Here is a tiny trained network, its code and every weight. The questions are about switching its units off for an input and a class, where a switched-off unit gives its printed mean instead of its output.

import numpy as np


def w(rows, s, z=0):
    codes = np.array(rows[::2]) - 128.0
    scale = np.full(codes.shape[1], s)
    scale[-1] = z or s
    return codes * scale


def f(y):
    return y / 2 * (1 + np.tanh(0.7978845608 * (y + 0.044715 * y**3)))


def log_softmax(a):
    a = a - a.max(-1, keepdims=True)
    return a - np.log(np.exp(a).sum(-1, keepdims=True))


def net(x, mask):
    res = np.array(x, float).reshape(1, 5) / 4 @ E
    y = f(res @ A[0][:, :-1].T + A[0][:, -1])
    res = res + np.where(mask, y, B[0][:, -1]) @ B[0][:, :-1]
    return log_softmax(res[-1] @ U[:, :-1].T + U[:, -1])


A, B = {}, {}
E = w([
[129,127,130,126],'x0',
[162,141,53,31],'x1',
[101,3,108,117],'x2',
[19,144,147,82],'x3',
[128,129,128,128],'x4',
],0.015)
A[0] = w([
[129,151,15,83,172],'N1',
[199,68,55,82,92],'N2',
[123,87,49,103,93],'N3',
[85,198,147,79,174],'N4',
[199,128,123,192,95],'N5',
[114,156,171,130,126],'N6',
[56,131,128,75,123],'N7',
[69,216,186,136,145],'N8',
[150,86,186,131,159],'N9',
[176,199,151,111,62],'N10',
[86,101,139,53,223],'N11',
[136,184,39,5,22],'N12',
[94,80,135,128,186],'N13',
[165,237,97,142,253],'N14',
[118,94,134,216,33],'N15',
[153,234,94,147,123],'N16',
[197,121,110,177,222],'N17',
],0.014,0.011)
B[0] = w([
[175,158,66,41,211],'N1',
[115,240,106,169,196],'N2',
[132,199,84,86,169],'N3',
[115,184,86,82,203],'N4',
[116,35,159,186,179],'N5',
[83,210,87,118,156],'N6',
[100,2,136,128,185],'N7',
[121,235,82,143,215],'N8',
[47,116,140,147,159],'N9',
[150,91,50,117,171],'N10',
[65,121,159,154,209],'N11',
[93,16,182,203,210],'N12',
[194,61,150,59,179],'N13',
[57,59,193,174,253],'N14',
[222,62,131,83,157],'N15',
[172,12,156,110,205],'N16',
[157,136,100,29,209],'N17',
],0.0088,0.02)
U = w([
[88,100,184,212,203],'0',
[165,106,137,85,172],'1',
[141,255,117,91,7],'2',
],0.021,0.0012)

Each question gives the input, the list of numbers given to net, and the class t.
The units are the neurons (one row each of A and B). Each row of codes is followed by its name. A weight is (code - 128) times the scale printed after its matrix; where a second scale follows, it is the last column's (A, B and U).
mask holds one flag per neuron, in row order. A switched-off neuron (its flag False) gives its mean, the last column of its row in B, instead of its output. The means were averaged over made-up inputs and are rounded, as every weight is.
A unit's drop is (log p(t) with every unit on - log p(t) with that unit switched off) / (log p(t) with every unit on - log p(t) with every unit switched off).
The circuit of an input: a set's keep is (log p(t) with only the set's units on - log p(t) with every unit switched off) / (log p(t) with every unit on - log p(t) with every unit switched off). Starting from the 12 units with the biggest drops (on a tie, the unit counted first), units are removed one at a time, each time the one whose removal leaves the highest keep (on an exact tie, the one counted first), for as long as the keep stays at least 0.8.
circuit, biggest first: the units of the circuit, biggest drop first
k most important neurons: the k neurons with the biggest drops, biggest first
drop of u: that unit's drop, to one decimal
input [8,-2,7,-1,8], class 1: circuit, biggest first -> [N14]
input [3,-7,3,0,2], class 1: 2 most important neurons -> [N14, N15]
input [-7,4,-8,-5,3], class 1: 2 most important neurons -> [N17, N1]
input [4,-4,3,0,-6], class 1: 3 most important neurons -> [N14, N12, N13]
input [-2,7,-6,3,-5], class 0: 2 most important neurons -> [N12, N14]
input [5,4,-1,4,0], class 0: 3 most important neurons -> [N12, N17, N11]
input [-8,5,0,2,-8], class 0: 4 most important neurons -> [N12, N17, N11, N13]
input [6,-7,2,-7,7], class 1: 2 most important neurons -> [N17, N15]
input [6,-4,2,-8,0], class 1: 4 most important neurons -> [N17, N14, N15, N12]
input [-4,-8,3,-4,-5], class 1: 2 most important neurons -> [N15, N14]
input [-7,-1,0,4,5], class 2: 2 most important neurons -> [N12, N14]
input [-4,-1,-2,3,-8], class 2: 3 most important neurons -> [N12, N5, N8]
input [-2,0,-7,-4,-3], class 0: 3 most important neurons -> [N14, N1, N5]
input [6,8,-2,7,4], class 0: circuit, biggest first -> [N12]
input [-6,6,-2,8,5], class 0: drop of N12 -> 1.5
input [0,-7,1,-4,3], class 1: drop of N14 -> 0.6
input [-1,-7,4,-1,-5], class 1: drop of N14 -> 0.4
